Below is a small trained network, with its code and all its weights. Each question gives an input and a class and asks what happens when units are switched off, that is, made to give their printed mean instead of their output.

import numpy as np


def w(rows, s, z=0):
    codes = np.array(rows[::2]) - 128.0
    scale = np.full(codes.shape[1], s)
    scale[-1] = z or s
    return codes * scale


def f(y):
    return y / 2 * (1 + np.tanh(0.7978845608 * (y + 0.044715 * y**3)))


def log_softmax(a):
    a = a - a.max(-1, keepdims=True)
    return a - np.log(np.exp(a).sum(-1, keepdims=True))


def net(x, mask):
    res = np.array(x, float).reshape(1, 6) / 4 @ E
    y = f(res @ A[0][:, :-1].T + A[0][:, -1])
    res = res + np.where(mask, y, B[0][:, -1]) @ B[0][:, :-1]
    return log_softmax(res[-1] @ U[:, :-1].T + U[:, -1])


A, B = {}, {}
E = w([
[109,202,136],'x0',
[126,125,130],'x1',
[120,122,137],'x2',
[190,145,254],'x3',
[187,86,79],'x4',
[129,127,128],'x5',
],0.012)
A[0] = w([
[173,192,112,120],'neuron 0',
[132,250,206,95],'neuron 1',
[171,106,141,97],'neuron 2',
[68,136,100,106],'neuron 3',
[178,105,151,122],'neuron 4',
[54,135,124,200],'neuron 5',
[77,186,101,208],'neuron 6',
[182,124,194,194],'neuron 7',
[99,152,113,99],'neuron 8',
[124,94,74,117],'neuron 9',
[179,105,116,155],'neuron 10',
[169,86,159,102],'neuron 11',
[101,128,99,202],'neuron 12',
[157,134,153,161],'neuron 13',
[175,111,170,152],'neuron 14',
[82,134,131,158],'neuron 15',
[91,102,80,254],'neuron 16',
],0.019,0.0081)
B[0] = w([
[155,112,236,150],'neuron 0',
[166,198,214,254],'neuron 1',
[99,197,43,152],'neuron 2',
[126,169,11,177],'neuron 3',
[73,242,2,170],'neuron 4',
[232,134,62,197],'neuron 5',
[222,151,50,210],'neuron 6',
[85,250,158,235],'neuron 7',
[135,172,77,148],'neuron 8',
[47,38,163,184],'neuron 9',
[49,57,43,165],'neuron 10',
[113,205,33,169],'neuron 11',
[155,52,31,184],'neuron 12',
[39,252,141,171],'neuron 13',
[113,213,104,194],'neuron 14',
[244,176,86,162],'neuron 15',
[183,36,85,227],'neuron 16',
],0.0067,0.016)
U = w([
[196,55,158,227],'0',
[142,188,98,56],'1',
[84,177,193,242],'2',
[137,163,248,2],'3',
[63,32,143,58],'4',
],0.011,0.0081)

Each question gives the input, the list of numbers given to net, and the class t.
The units are the neurons (one row each of A and B). Each row of codes is followed by its name. A weight is (code - 128) times the scale printed after its matrix; where a second scale follows, it is the last column's (A, B and U).
mask holds one flag per neuron, in row order. A switched-off neuron (its flag False) gives its mean, the last column of its row in B, instead of its output. The means were averaged over made-up inputs and are rounded, as every weight is.
A unit's drop is (log p(t) with every unit on - log p(t) with that unit switched off) / (log p(t) with every unit on - log p(t) with every unit switched off).
The circuit of an input: a set's keep is (log p(t) with only the set's units on - log p(t) with every unit switched off) / (log p(t) with every unit on - log p(t) with every unit switched off). Starting from the 12 units with the biggest drops (on a tie, the unit counted first), units are removed one at a time, each time the one whose removal leaves the highest keep (on an exact tie, the one counted first), for as long as the keep stays at least 0.8.
units of the circuit, in order: the units of the circuit, biggest drop first
top k neurons: the k neurons with the biggest drops, biggest first
drop when u is switched off: that unit's drop, to one decimal
input [-5,-8,-3,2,-3,3], class 2: units of the circuit, in order -> (neuron 6; neuron 5)
input [2,2,-5,6,-2,3], class 3: units of the circuit, in order -> (neuron 1)
input [0,-3,8,-7,-3,5], class 0: top 2 neurons -> (neuron 16; neuron 7)
input [-8,7,-3,4,-2,6], class 2: units of the circuit, in order -> (neuron 6; neuron 16)
input [0,-7,-5,-6,4,-3], class 4: top 2 neurons -> (neuron 9; neuron 1)
input [2,-5,1,4,7,6], class 2: top 2 neurons -> (neuron 6; neuron 5)
input [1,-1,8,4,5,-4], class 2: drop when neuron 5 is switched off -> 0.3
input [-5,2,-7,-8,-7,3], class 0: drop when neuron 16 is switched off -> 0.2
input [-4,-7,6,-7,6,-5], class 4: drop when neuron 4 is switched off -> 0.0
input [8,5,-5,5,-6,5], class 3: drop when neuron 1 is switched off -> 0.2
